Below are the code and all the weights of a small trained network. Each question names an input and a target symbol and asks about switching units off, where a switched-off unit gives its printed mean instead of its output.

import numpy as np


def w(rows, s, z=0):
    codes = np.array(rows[::2]) - 128.0
    scale = np.full(codes.shape[1], s)
    scale[-1] = z or s
    return codes * scale


def f(y):
    return y / 2 * (1 + np.tanh(0.7978845608 * (y + 0.044715 * y**3)))


def softmax(a):
    e = np.exp(a - a.max(-1, keepdims=True))
    return e / e.sum(-1, keepdims=True)


def log_softmax(a):
    a = a - a.max(-1, keepdims=True)
    return a - np.log(np.exp(a).sum(-1, keepdims=True))


def net(x, mask):
    ids = ['ΓΘΛΣΩαδζμπτ'.index(c) for c in x.split()]
    T = len(ids)
    res = E[ids] + P[:T]
    q, k, v = (res @ M[0].T for M in (Q, K, V))
    z = softmax(np.where(np.tri(T) > 0, q @ k.T / 3**0.5, -1e9)) @ v
    res = res + np.where(mask[0], z, O[0][:, -1]) @ O[0][:, :-1]
    y = f(res @ A[0][:, :-1].T + A[0][:, -1])
    res = res + np.where(mask[1:9], y, B[0][:, -1]) @ B[0][:, :-1]
    return log_softmax(res[-1] @ U[:, :-1].T + U[:, -1])


Q, K, V, O, A, B = {}, {}, {}, {}, {}, {}
E = w([
[171,101,133,90],'Γ',
[184,133,106,161],'Θ',
[200,177,33,182],'Λ',
[159,192,125,125],'Σ',
[116,125,176,166],'Ω',
[144,154,208,122],'α',
[141,94,153,130],'δ',
[173,34,151,108],'ζ',
[135,140,199,127],'μ',
[158,168,52,199],'π',
[235,42,253,55],'τ',
],0.016)
P = w([
[255,156,135,152],'0',
[74,139,81,128],'1',
[111,133,163,191],'2',
[96,132,118,89],'3',
[114,132,165,184],'4',
[100,140,125,83],'5',
[111,153,154,190],'6',
[106,141,124,83],'7',
[113,142,161,182],'8',
[107,146,117,86],'9',
[120,148,158,185],'10',
[113,142,115,84],'11',
[123,140,163,179],'12',
],0.016)
Q[0] = w([
[141,127,216,80],'head 1',
[255,111,165,227],'head 1',
[50,119,23,2],'head 1',
],0.009)
K[0] = w([
[116,125,180,135],'head 1',
[248,82,118,175],'head 1',
[50,116,131,80],'head 1',
],0.017)
V[0] = w([
[70,146,235,201],'head 1',
[113,249,110,128],'head 1',
[160,138,140,29],'head 1',
],0.013)
O[0] = w([
[22,114,241,200,36],'head 1',
[94,253,168,91,3],'head 1',
[110,157,99,86,233],'head 1',
],0.014,0.0036)
A[0] = w([
[21,79,78,104,203],'neuron 1',
[180,118,112,75,67],'neuron 2',
[143,146,29,154,97],'neuron 3',
[1,143,184,31,59],'neuron 4',
[184,87,95,180,155],'neuron 5',
[126,62,86,160,2],'neuron 6',
[176,140,180,159,173],'neuron 7',
[71,128,135,23,155],'neuron 8',
],0.012,0.0068)
B[0] = w([
[92,167,7,134,176],'neuron 1',
[29,118,120,138,203],'neuron 2',
[101,82,185,95,208],'neuron 3',
[189,112,103,132,174],'neuron 4',
[165,151,138,139,254],'neuron 5',
[87,140,159,160,175],'neuron 6',
[102,145,73,202,160],'neuron 7',
[50,134,180,160,154],'neuron 8',
],0.013,0.012)
U = w([
[163,72,116,56,113],'Γ',
[178,112,105,89,181],'Θ',
[93,108,115,106,75],'Λ',
[122,149,142,114,193],'Σ',
[107,111,154,180,39],'Ω',
[132,124,138,156,120],'α',
[251,90,97,134,254],'δ',
[123,52,166,140,49],'ζ',
[124,116,104,166,43],'μ',
[149,135,45,119,176],'π',
[119,78,73,135,11],'τ',
],0.012,0.0046)

Each question gives the input, a string of symbols that net reads in full, and the target symbol t.
The units are the heads (3 rows each of Q, K, V and O) and the neurons (one row each of A and B). Each row of codes is followed by its name. A weight is (code - 128) times the scale printed after its matrix; where a second scale follows, it is the last column's (O, A, B and U).
mask holds one flag per unit, heads first, then neurons. A switched-off unit (its flag False) gives its mean, the last column of its rows in O or B, instead of its output. The means were averaged over made-up inputs and are rounded, as every weight is.
A unit's drop is (log p(t) with every unit on - log p(t) with that unit switched off) / (log p(t) with every unit on - log p(t) with every unit switched off).
The circuit of an input: a set's keep is (log p(t) with only the set's units on - log p(t) with every unit switched off) / (log p(t) with every unit on - log p(t) with every unit switched off). Starting from all 9 units, units are removed one at a time, each time the one whose removal leaves the highest keep (on an exact tie, the one counted first), for as long as the keep stays at least 0.8.
circuit, biggest first: the units of the circuit, biggest drop first
unit that matters most: the unit with the biggest drop
k most important neurons: the k neurons with the biggest drops, biggest first
drop of u: that unit's drop, to one decimal
input ζ δ ζ Γ, target Λ: unit that matters most => neuron 8
input δ ζ δ μ δ α ζ δ δ Λ, target Γ: circuit, biggest first => neuron 3; neuron 7
input Θ Γ Γ Γ ζ ζ δ Θ Ω Σ Σ Σ, target Σ: circuit, biggest first => head 1; neuron 8
input Λ τ Γ δ ζ δ δ Ω α δ δ, target Λ: circuit, biggest first => head 1; neuron 2; neuron 3; neuron 5
input Γ ζ δ δ ζ Ω τ, target Γ: circuit, biggest first => head 1; neuron 2; neuron 1
input Λ Γ δ ζ Ω π δ Γ Γ, target Λ: 3 most important neurons => neuron 2; neuron 3; neuron 8
input Σ δ Σ ζ ζ α δ δ δ Σ δ Γ π, target Σ: circuit, biggest first => head 1; neuron 3
input ζ Θ Λ, target ζ: 2 most important neurons => neuron 3; neuron 6
input ζ δ δ δ ζ δ Θ, target ζ: circuit, biggest first => head 1; neuron 3; neuron 6
input Γ ζ Ω π δ δ Σ δ Σ, target Γ: circuit, biggest first => head 1; neuron 3
input τ τ π Σ δ ζ ζ δ Γ Γ δ, target τ: circuit, biggest first => head 1; neuron 1; neuron 3
input δ τ Σ δ τ δ τ ζ Γ, target δ: 2 most important neurons => neuron 2; neuron 8
input ζ δ Γ Ω Σ δ δ δ δ τ, target ζ: circuit, biggest first => neuron 2; neuron 1
input δ Γ δ δ α, target δ: most important neuron => neuron 2
input Ω δ δ Σ δ α, target Ω: 3 most important neurons => neuron 8; neuron 7; neuron 5
input Λ π α Γ ζ, target Λ: circuit, biggest first => head 1; neuron 2; neuron 3
input ζ Γ ζ ζ, target τ: 2 most important neurons => neuron 1; neuron 2
input ζ δ δ ζ Γ δ Γ ζ ζ δ ζ, target ζ: 2 most important neurons => neuron 2; neuron 6
input Σ δ Γ δ Γ Γ ζ ζ Γ ζ δ α δ, target Σ: 2 most important neurons => neuron 8; neuron 1
input Ω Γ ζ δ δ δ ζ α δ ζ δ δ Θ, target Ω: circuit, biggest first => head 1
input δ δ Λ, target δ: 4 most important neurons => neuron 2; neuron 5; neuron 8; neuron 1
input Γ ζ δ Γ δ δ δ τ ζ, target Γ: 2 most important neurons => neuron 3; neuron 7
input Σ δ α ζ α ζ δ Σ Σ α Γ δ α, target Σ: 2 most important neurons => neuron 8; neuron 1
input δ δ Σ Σ π, target δ: 3 most important neurons => neuron 2; neuron 5; neuron 8
input Ω Λ ζ Θ Γ Σ Ω Σ δ δ ζ Σ δ, target Ω: drop of neuron 3 => 0.0
input Γ ζ ζ Θ δ δ ζ, target Γ: drop of neuron 3 => 0.4
input Σ δ Λ δ Γ, target Σ: drop of neuron 1 => 0.1
input π δ Ω δ δ ζ Ω δ δ Θ δ, target π: most important neuron => neuron 7
input δ Σ δ δ δ Γ Ω Σ Ω Γ Γ, target δ: drop of neuron 8 => 0.2
